Read these off the array that follows.
1) Which number is the entry just right of 13.6?
2) Which number is the entry just right of -11.6?
3) Which number is the largest entry?
4) Which number is the entry just left of the largest entry?
[[  8.0 -29.5 -10.0   2.7  -0.2 -36.3   2.0   2.8   3.7  -5.8   3.6  -4.3
  -24.0 -15.1]
 [-35.6  10.5 -27.9  57.3 -14.7  22.9 -47.3   2.8  -4.6  17.4 -13.7  74.8
  -24.0  32.0]
 [ -2.9 -19.5 -33.9  43.7   3.4   6.0   2.0   7.0  -4.6  -1.9  -2.9  59.0
  -39.2   8.4]
 [-13.8  30.5   2.0  16.3  -0.2   6.0 -10.3   2.8 -29.7  -5.8   1.4  11.5
   21.8   8.4]
 [ 29.7   0.5  19.9 -38.3 -25.6 -19.3   2.0 -13.7  28.8  25.1  -2.9 -35.9
   14.2  -3.3]
 [-46.5  60.5   2.0  43.7 -18.3  22.9 -59.6 -13.7 -13.0   5.8 -11.6  43.1
   14.2  26.1]
 [-13.8   0.5  -4.0  16.3 -21.9 -19.3 -22.7  11.1  -4.6  17.4  -2.9  -4.3
   -8.7   2.5]
 [ 18.8 -19.5   8.0 -38.3 -18.3 -27.8  39.0  -5.4  28.8  13.6   1.4 -51.7
    6.6 -15.1]
 [ 40.6 -19.5   2.0 -38.3 -18.3 -36.3  39.0 -22.0  37.2   5.8  -5.1 -20.1
   -8.7 -15.1]]
1) 1.4
2) 43.1
3) 74.8
4) -13.7

Read these off the array that follows. Rows and columns are numbered from 0.
1) What is the entry in the bottom-left corner?
2) What is the entry at row 1, column 0?
3) What is the entry at row 0, column 2?
4) What is the entry at row 0, column 1?
5) What is the top-right entry?
6) What is the entry in the bottom-right corner?
[[51 45 33 34 73 20]
 [49 35 33 43 50 21]
 [56 40 34 37 53 20]
 [53 39 49 35 53 17]
 [53 40 36 39 53 23]
 [64 38 51 50 54 22]
 [52 41 32 34 54 24]
 [54 37 36 50 57 25]
 [53 37 34 36 50 23]
 [56 44 39 40 55 26]
 [52 35 44 38 57 19]
 [62 38 38 97 56 32]
 [56 39 38 34 50 24]]
1) 56
2) 49
3) 33
4) 45
5) 20
6) 24

Read these off the matrix that follows.
1) Which number is the entry just right of the smallest entry?
2) Which number is the first entry of the smallest entry's row?
3) Which number is the smallest entry in the first column?
4) Which number is the entry in the bottom-left corner?
5) Which number is the top-right entry?
6) Which number is the smallest entry in the last row?
7) Which number is the entry just left of the largest entry?
8) Which number is the 1st entry, reading row by row?
[[58, 22, 24, 52, 79, 62, 73, 73, 48, 62, 41, 31, 79, 54, 49, 51],
 [61, 44, 57, 55, 58, 60, 48, 61, 42, 58, 42, 44, 50, 62, 58, 51],
 [70, 49, 78, 61, 53, 67, 33, 63, 32, 61, 36, 45, 37, 75, 68, 52],
 [30, 47, 13, 40, 55, 34, 78, 42, 74, 42, 68, 54, 75, 23, 30, 49],
 [71, 30, 53, 59, 71, 71, 51, 76, 34, 67, 32, 32, 58, 72, 64, 52],
 [25, 78, 47, 41, 26, 26, 52, 21, 74, 32, 75, 75, 43, 24, 35, 51],
 [24, 74, 41, 40, 29, 26, 57, 24, 76, 33, 76, 73, 49, 22, 33, 50],
 [66, 24, 38, 56, 78, 68, 63, 76, 39, 66, 35, 30, 71, 64, 58, 51],
 [67, 56, 82, 60, 47, 64, 29, 56, 34, 57, 40, 51, 32, 72, 67, 52],
 [70, 27, 49, 59, 74, 71, 54, 76, 35, 67, 32, 31, 62, 71, 62, 52],
 [57, 37, 41, 53, 65, 58, 59, 63, 47, 58, 44, 40, 63, 55, 52, 51],
 [48, 26, 14, 48, 76, 53, 79, 65, 58, 56, 50, 36, 84, 42, 41, 50],
 [60, 22, 26, 53, 80, 64, 71, 74, 46, 63, 39, 30, 78, 56, 52, 51],
 [52, 38, 34, 50, 65, 54, 65, 61, 53, 55, 48, 42, 67, 49, 47, 51],
 [25, 77, 45, 41, 27, 25, 54, 22, 74, 32, 76, 75, 45, 23, 35, 50]]
1) 40
2) 30
3) 24
4) 25
5) 51
6) 22
7) 36
8) 58

Read these off the grid that follows. Indices start at 0.
1) What is the entry directly below the largest entry?
2) What is the entry at row 0, column 2?
3) What is the bottom-right entry?
4) What is the entry at row 0, column 1?
5) What is the entry in row 2 and column 0?
6) What is the entry at row 0, column 0?
7) What is the entry in row 1 and column 0?
8) What is the entry just left of -53.2?
[[-33.4 -13.3 -51.3 -39.5  -1.3  28.2]
 [ 56.0 -36.2  49.4  -8.6   6.1  14.1]
 [-62.3 -23.1 -10.0 -53.2  23.0   1.7]
 [ 12.9  60.6 -27.0 -52.3 -23.2  11.6]
 [-26.3 -24.5 -33.1  22.0 -27.1 -26.8]
 [ 51.4  38.6 -38.0 -28.7 -38.4  21.7]
 [ 41.5  12.5  39.8 -11.8 -35.3  30.5]
 [ 23.7  12.7 -43.8 -17.6  17.9 -22.6]
 [ 21.1 -24.0  51.2 -15.6 -11.2 -31.6]
 [ 32.0   6.3  16.5   2.1 -16.2 -46.1]
 [-13.7 -11.1 -22.1  24.7  40.9 -37.3]
 [-48.2 -42.4 -13.3   8.9  -7.8  -9.0]
 [ 37.0  21.6 -60.9   3.4   5.7   8.8]
 [ 24.8  27.9  28.8 -26.2 -13.9   3.1]
 [-66.5 -28.0 -12.0  22.6  37.5  -5.8]]
1) -24.5
2) -51.3
3) -5.8
4) -13.3
5) -62.3
6) -33.4
7) 56.0
8) -10.0
